[ 95 154 114  97 114 141 173] : <78>
[ 91 124 141 132 107 131 192] : <131>
[ 95 154 114  97 114 120 189] : <37>
[154 138 135 107 120 134 192] : <2>
[ 70 134 153 161 114 151 170] : <74>
back: [134 120 107 135 138] | <2>
back: [120 107 135 138 154] | <2>

[124 136 123 156 140 122  98 109 119 128 124 139 146 118 138 112 125 110
 115 126 149 119 145 144 130 137 106 141 109 125 110 123 117 130 127 122
 110 116 127 104 114 134 132 123 129 152 133 127 114 124 123 110  99 135
 147 120] : <27>
[127 121 122 149 141 124 136 131 130 130 128 117  99 110 111 142 133 120
 135 128 122 105 127 132 120 111 124 117 111 125 106 146 106 116 140 124
 124 134 129 122 136 130 122 126 126 127 123 127 124 132 129 135 124 119
 148 137] : <113>
[117 134 124 117 154 126 133 128 137 131 135 124 106 115 117 135 112 132
 158 131 114 113 142 120 135 109 112 120 125 113 123 125 111 145 107 130
 124 125 131 120 107 128 150 134 121 127 126 129 150 140 130 109 131 114
  97 122] : <153>
[121 129 124 145 149 126 135 131 132 130 131 120 103 113 114 136 120 128
 148 129 117 111 135 124 129 107 116 120 121 117 117 134 109 142 102 132
 129 119 120 131 104 129 145 135 119 129 131 127 145 133 118 107 134 125
  88 118] : <61>
[129 135 124 141 152 133 125 134 146 110 123 125 106 110 123 149 118 125
 145 144 120 124 136 110 139 119 115 127 119 109 130 130 117 116 114 122
 122 128 123 114 104 138 140 137 109 123 124 127 156 147 110 112 127  99
  98 132] : <152>
[127 121 122 149 141 124 136 131 130 130 128 117  99 110 111 142 133 120
 135 128 122 105 127 132 120 111 124 117 111 125 106 146 106 137  98 133
 136 110 125 143  99 131 133 134 119 127 130 126 140 125 128 111 138 140
  74 118] : <90>
find: [117 134 124 117 154 126 133 128 137 131 135 124 106 115 117 135 112 132
 158 131 114 113 142 120 135 109 112 120 125 113 123 125 111 145 107 130
 124 125 131 120 107 128 150 134 121 127 126 129 150 140 130 109 131 114
  97 122] | <153>
chg <90>: [127 121 122 149 141 124 136 131 130 130 128 117  99 110 111 142 133 120
 135 128 122 105 127 132 120 111 124 117 111 125 106 146 106 137  98 133
 136 110 125 143  99 131 133 135 119 127 130 126 140 125 128 111 138 140
  74 118] | 43, [134]
find: [129 135 124 141 152 133 125 134 146 110 123 125 106 110 123 149 118 125
 145 144 120 124 136 110 139 119 115 127 119 109 130 130 117 116 114 122
 122 128 123 114 104 138 140 137 109 123 124 127 156 147 110 112 127  99
  98 132] | <152>
order: [106 149 114 141 136 123 123 124 125 115 127 129 119 134 104 109 117 156
 110 110 109 127 137 130 122 130 140 139 138 135 144 120 118 124 145 123
 112 133 114 122 125 124 132 119 123 128 147  99 127 116 110 110 146 125
 152  98] | <152>
back: [ 98 137 106 146 106 125] | <90>

[121 165 124 130 137 112 122  97 148 135 153]  <26>
[185  82 122 162 145 127  97 156 128 140 154]  <5>
[124 112 165 148 137 153  97 130 122 136 121]  <49>
[121 165 124 130 137 112 122 126  78 119  96]  <89>
[123 151 117 103 140 111 102 160  86 131 151]  <57>
chg <26>: [121 165 124 130 136 112 122  97 148 135 153] | 4, [137]
order: [135 153 148 130  97 124 122 137 112 165 121] | <26>

[118 119 119 118 153 150 150 117 142 118 149 146 149 120 147] -> <50>
[ 94  96  97  93 182 186 177  90 154  90 174 175 173  98 177] -> <97>
[154 154 152 155 110  94 112 157 128 157 113 100 114 151  99] -> <23>
find: [ 94  96  97  93 182 186 177  90 154  90 174 175 173  98 177] | <97>
chg <50>: [118 119 119 118 153 150 150 117 142 118 150 146 149 120 147] | 10, [149]
back: [175 174  90] | <97>
order: [117 118 118 118 119 119 120 142 146 147 149 149 150 150 153] | <50>

[110 153 169  97]  <151>
[130 137 156 102]  <155>
[ 79 107 147 187]  <114>
[107 187 147  78]  <99>
[109 154 169  97]  <42>
[108 188 147  77]  <28>
find: [ 79 107 147 187] | <114>
back: [169 153] | <151>
order: [102 156 137 130] | <155>
chg <114>: [ 79 107 147 186] | 3, [187]
chg <99>: [107 188 147  78] | 1, [187]
order: [ 78 147 187 107] | <99>

[ 99 108 152 113] -> <162>
[ 98 110 152 113] -> <125>
[140 110 153 113] -> <86>
[159 155 104 141] -> <16>
[142 182 105 151] -> <62>
[154 153 108 138] -> <112>
[ 94 110 156 110] -> <64>
[154 140 109 139] -> <117>
order: [110 156 110  94] | <64>
find: [ 94 110 156 110] | <64>
chg <64>: [ 94 110 156 109] | 3, [110]
succ: [94] | [110]
chg <16>: [159 155 104 142] | 3, [141]
chg <86>: [139 110 153 113] | 0, [140]

[125 101 156  99 180 155 156 124]  <119>
[ 99 124 180 156 156 125 155 100]  <36>
[124 156  99 180 101 155 125 155]  <142>
[198 139 114 101 111 139 189 139]  <145>
[124 156 101  99 180  81 122  82]  <43>
order: [155 125 155 101 180  99 156 124] | <142>
find: [ 99 124 180 156 156 125 155 100] | <36>
back: [139 111] | <145>
back: [101 180  99 156 124] | <142>
find: [124 156  99 180 101 155 125 155] | <142>
order: [124 156 155 180  99 156 101 125] | <119>

[182 120 132  99 116 138 173 102 153 161 143 126 100 142 138 119 129 150
 176 110  98 121 103 138 143 127 160 161 107 104 114 116 161 104 141 143] -> <118>
[165 120 130 100 114 134 158 103 145 152 138 126 101 137 134 119 128 143
 161 111  99 121 173 135 138 126 106 152 108 105 115 115 150 105 136 139] -> <88>
[178 118 131 108 134 151 175 110 147 144 151 122 106 140 144 116 124 147
 175 110 102 125 185 127 151 130 147 140 111 111 113 123 161 113 148 137] -> <34>
succ: [107] | [104]
succ: [165] | [120]

[137  75 102  77 120  78 164 158 153 124  71 187  96 175 103 136 104 122
 107 100 170 146 179 183] -> <110>
[ 86 107 177 183 162 168  99 122 105 121 124 136 153 140  75 102  77 120
  78 164 158 153 110  69] -> <41>
[ 77 182 136  73 183 115 111 179 191  65 149 154 111 126 154 173  79 162
 148  75 108 127 162  92] -> <93>
[172 172 122  81 125 162  83  98  98  91 100 133 157 134 146 172 174  75
  99 142  91  79 105  66] -> <56>
[157 109  65 180 104 118  82 152 120 118 162 114 167 112 178 191  69 173
  75  85 101 167 128 101] -> <102>
back: [101 128 167 101  85  75 173  69] | <102>
find: [ 77 182 136  73 183 115 111 179 191  65 149 154 111 126 154 173  79 162
 148  75 108 127 162  92] | <93>
back: [153 158 164  78 120  77 102  75 140] | <41>

[ 77 100 138 149 113  80  99 146  75 101] -> <14>
[ 77 100 138  73 113  80  99 146  75 101] -> <121>
[100 139 101  80  75  73  99  77 113 146] -> <73>
find: [ 77 100 138 149 113  80  99 146  75 101] | <14>
order: [ 75 101  77 100 138  73 113  80  99 146] | <121>
find: [ 77 100 138  73 113  80  99 146  75 101] | <121>
find: [100 139 101  80  75  73  99  77 113 146] | <73>
back: [113  77  99  73  75  80 101] | <73>
order: [101  75 146  99  80 113  73 138 100  77] | <121>

[ 89 145 147 150 127 147 115  88 146 123 140 140] -> <109>
[ 89 145 147 150 127 147 115  88 146 130 114 112] -> <115>
[175 116 117  86 132 117 146 177  96 136 124 124] -> <60>
[ 96 116 112 178 140 115 131 158 123 136 110 114] -> <128>
find: [ 89 145 147 150 127 147 115  88 146 130 114 112] | <115>
order: [140 123 115 131 116 114 136 158 112 178 110  96] | <128>
find: [ 89 145 147 150 127 147 115  88 146 123 140 140] | <109>
find: [ 96 116 112 178 140 115 131 158 123 136 110 114] | <128>

[ 84 132 102 134 102 104 124 122 149 114  97 130 129 130  66  89 135 106
 120 184 124 146 124 128 151  76] : <116>
[ 58 132 108 134  91 122 124 122 150 111 113 126 129 133  72  93 127 106
 117 178 108 146 124 128 134  86] : <22>
[109 132 135 134 102 122 124 122 149  96 125 101 129 148 117 134 117 110
 120 141 124 122 124 128 135 124] : <159>
[ 85 136 108 134 102 144 124 117 149 104 113 126 114 140  80  97 133 104
 121 154 124 117 124 128 134  97] : <9>
[ 93 148 108 136 108 122 124 122 149 111 113 126 129 133  80  97 152 106
 120 171 124 146 124 128 145  86] : <31>
[121 124 129 124 141 117 134 132 135 135 148 124 149 128 122 134 122 109
 102 124 120 110 117 101 125  96] : <123>
order: [ 58  72  86  91  93 106 108 108 111 113 117 122 122 124 124 126 127 128
 129 132 133 134 134 146 150 178] | <22>
succ: [58] | [132]
chg <116>: [ 84 132 102 134 102 104 124 122 149 114  97 130 129 130  66  89 135 106
 120 184 124 146 124 128 150  76] | 24, [151]
chg <31>: [ 93 148 108 136 108 122 124 122 149 111 113 126 129 133  80  97 152 106
 119 171 124 146 124 128 145  86] | 18, [120]
find: [ 85 136 108 134 102 144 124 117 149 104 113 126 114 140  80  97 133 104
 121 154 124 117 124 128 134  97] | <9>
order: [124 135 128 124 122 124 141 120 110 117 134 117 148 129 101 125  96 149
 122 124 122 102 134 135 132 109] | <159>
find: [121 124 129 124 141 117 134 132 135 135 148 124 149 128 122 134 122 109
 102 124 120 110 117 101 125  96] | <123>

